Here is a tiny trained network, its code and every weight. The questions are about switching its units off for an input and a class, where a switched-off unit gives its printed mean instead of its output.

import numpy as np


def w(rows, s, z=0):
    codes = np.array(rows[::2]) - 128.0
    scale = np.full(codes.shape[1], s)
    scale[-1] = z or s
    return codes * scale


def f(y):
    return np.maximum(y, 0)


def log_softmax(a):
    a = a - a.max(-1, keepdims=True)
    return a - np.log(np.exp(a).sum(-1, keepdims=True))


def net(x, mask):
    res = np.array(x, float).reshape(1, 7) / 4 @ E
    y = f(res @ A[0][:, :-1].T + A[0][:, -1])
    res = res + np.where(mask, y, B[0][:, -1]) @ B[0][:, :-1]
    return log_softmax(res[-1] @ U[:, :-1].T + U[:, -1])


A, B = {}, {}
E = w([
[172,176,156,111,142,97,248,138,144,25],'x0',
[141,124,147,128,160,105,96,141,105,109],'x1',
[160,65,194,88,91,179,160,102,44,148],'x2',
[123,129,149,141,139,133,131,133,131,131],'x3',
[120,121,117,117,70,112,132,130,153,131],'x4',
[213,117,107,159,111,205,95,211,169,78],'x5',
[121,107,147,144,134,114,122,136,135,117],'x6',
],0.014)
A[0] = w([
[97,127,142,154,88,177,29,145,141,235,116],'N0',
[241,164,91,102,82,180,83,155,133,76,175],'N1',
[126,146,166,82,151,103,202,160,184,71,111],'N2',
[87,98,131,163,91,140,43,152,90,210,96],'N3',
[40,122,129,157,140,128,169,56,106,157,115],'N4',
[169,171,148,136,112,92,189,146,69,59,74],'N5',
[66,162,154,70,127,122,133,75,134,162,152],'N6',
[108,108,62,159,138,130,65,106,110,146,75],'N7',
[129,95,129,112,158,111,192,160,116,82,64],'N8',
[166,69,195,57,127,156,157,85,79,165,92],'N9',
[39,198,70,146,164,136,94,159,168,89,1],'N10',
[82,94,93,108,153,146,104,121,133,201,102],'N11',
[110,113,189,25,137,227,134,95,119,134,45],'N12',
[147,98,120,129,185,124,159,155,140,129,66],'N13',
[180,99,108,182,100,255,102,216,176,85,166],'N14',
[107,54,153,132,101,144,40,133,156,173,139],'N15',
[188,186,170,144,89,97,254,154,136,53,118],'N16',
[140,133,180,140,100,180,156,116,67,150,71],'N17',
[149,82,206,84,71,183,126,111,79,108,37],'N18',
[193,91,111,150,111,194,100,185,156,84,173],'N19',
[86,168,43,194,188,100,116,136,187,118,83],'N20',
[191,19,155,79,102,163,154,92,90,116,50],'N21',
[82,195,102,170,150,92,108,163,199,105,52],'N22',
[96,96,159,57,136,55,180,66,157,52,166],'N23',
[64,158,148,120,129,43,133,151,117,158,133],'N24',
[115,170,79,101,145,114,87,129,144,96,27],'N25',
[6,147,137,126,148,61,151,83,71,138,172],'N26',
[95,34,165,108,94,178,152,153,49,86,92],'N27',
[76,129,116,120,151,59,149,53,129,187,115],'N28',
[103,83,122,152,151,182,60,124,138,199,94],'N29',
[58,116,129,110,148,54,151,25,68,150,194],'N30',
[161,126,152,147,141,169,115,106,135,121,132],'N31',
[203,103,79,145,143,155,48,177,141,63,139],'N32',
],0.0094,0.0029)
B[0] = w([
[174,96,85,147,166,138,183,80,90,49,246],'N0',
[176,132,166,116,127,108,161,134,83,183,214],'N1',
[123,65,63,110,145,149,144,70,102,101,203],'N2',
[162,75,87,143,163,198,172,62,88,65,234],'N3',
[128,130,109,150,116,104,153,154,112,146,195],'N4',
[175,147,80,106,146,152,192,89,110,83,201],'N5',
[116,138,127,175,177,64,149,168,140,146,191],'N6',
[123,82,68,118,133,135,152,85,110,81,192],'N7',
[171,127,109,113,145,119,128,97,98,79,172],'N8',
[97,164,174,104,105,126,85,148,153,111,213],'N9',
[91,149,135,72,69,166,88,157,173,85,195],'N10',
[149,121,102,131,167,136,131,76,111,125,198],'N11',
[100,144,155,79,122,146,64,121,136,124,185],'N12',
[109,126,97,99,114,154,147,127,107,147,144],'N13',
[183,163,167,226,163,30,169,244,87,255,248],'N14',
[133,90,66,133,164,124,154,114,56,96,217],'N15',
[196,79,64,137,213,145,158,18,83,70,247],'N16',
[107,107,147,90,97,148,85,153,149,117,179],'N17',
[44,181,180,105,83,171,51,149,196,73,200],'N18',
[174,184,117,214,125,61,165,186,77,211,216],'N19',
[20,171,177,63,44,177,79,186,212,83,212],'N20',
[86,178,180,72,42,146,50,115,220,79,204],'N21',
[71,144,167,47,29,146,23,146,178,43,203],'N22',
[141,117,122,145,167,115,180,108,71,150,206],'N23',
[119,152,164,187,87,108,142,166,129,184,186],'N24',
[143,147,117,92,102,131,116,138,176,99,161],'N25',
[162,141,176,147,120,63,136,171,94,185,229],'N26',
[102,166,145,105,38,135,77,153,181,101,198],'N27',
[130,171,149,176,126,136,126,124,102,167,212],'N28',
[141,92,75,67,169,138,163,86,142,76,220],'N29',
[141,144,137,200,106,50,197,211,129,200,239],'N30',
[128,136,136,131,95,137,131,147,108,136,153],'N31',
[135,109,195,178,103,67,153,116,149,141,214],'N32',
],0.0076,0.017)
U = w([
[141,147,125,186,134,78,145,187,80,248,254],'0',
[146,95,45,131,184,150,147,77,70,74,11],'1',
[91,161,137,100,63,153,69,167,186,98,97],'2',
],0.013,0.00079)

Each question gives the input, the list of numbers given to net, and the class t.
The units are the neurons (one row each of A and B). Each row of codes is followed by its name. A weight is (code - 128) times the scale printed after its matrix; where a second scale follows, it is the last column's (A, B and U).
mask holds one flag per neuron, in row order. A switched-off neuron (its flag False) gives its mean, the last column of its row in B, instead of its output. The means were averaged over made-up inputs and are rounded, as every weight is.
A unit's drop is (log p(t) with every unit on - log p(t) with that unit switched off) / (log p(t) with every unit on - log p(t) with every unit switched off).
most important unit: the unit with the biggest drop
k most important neurons: the k neurons with the biggest drops, biggest first
drop when u is switched off: that unit's drop, to one decimal
input [7,0,5,-5,-7,-7,3], class 0: most important unit : N30
input [-1,5,6,-2,-7,-5,-2], class 2: 3 most important neurons : N14, N21, N18
input [-7,-8,7,8,-2,-4,-5], class 1: 3 most important neurons : N0, N3, N15
input [8,3,6,7,2,8,6], class 0: 3 most important neurons : N14, N19, N1
input [0,-3,-7,5,-3,6,0], class 2: 2 most important neurons : N22, N20
input [3,-8,-3,2,-3,3,-6], class 0: 3 most important neurons : N14, N3, N0
input [-8,0,7,-5,-6,4,0], class 1: 2 most important neurons : N0, N3
input [-8,0,7,-6,6,2,5], class 1: 3 most important neurons : N3, N0, N15
input [-8,-1,8,4,-6,-5,7], class 1: 4 most important neurons : N3, N0, N15, N29
input [-7,4,8,8,-5,6,6], class 2: 4 most important neurons : N21, N18, N27, N16
input [6,-1,-8,-8,-1,-8,0], class 0: 3 most important neurons : N30, N26, N23
input [-6,-2,-8,-3,8,0,4], class 2: 2 most important neurons : N20, N22
input [-8,8,-8,-8,6,-1,8], class 1: 2 most important neurons : N0, N3
input [-5,-3,-8,8,-1,5,-5], class 2: most important unit : N20
input [2,5,8,0,-5,8,-4], class 0: 3 most important neurons : N14, N19, N1
input [2,-2,3,-1,2,-2,-5], class 2: 2 most important neurons : N14, N19
input [-3,-7,8,3,8,-6,-7], class 2: drop when N21 is switched off : 0.1
input [-8,4,-1,-6,-5,0,-6], class 1: drop when N15 is switched off : 0.0
input [2,-7,4,4,-7,5,-3], class 0: drop when N14 is switched off : 1.0
input [2,-2,-3,6,8,-1,3], class 2: most important unit : N0
input [0,7,-3,2,6,2,1], class 2: drop when N22 is switched off : 0.3
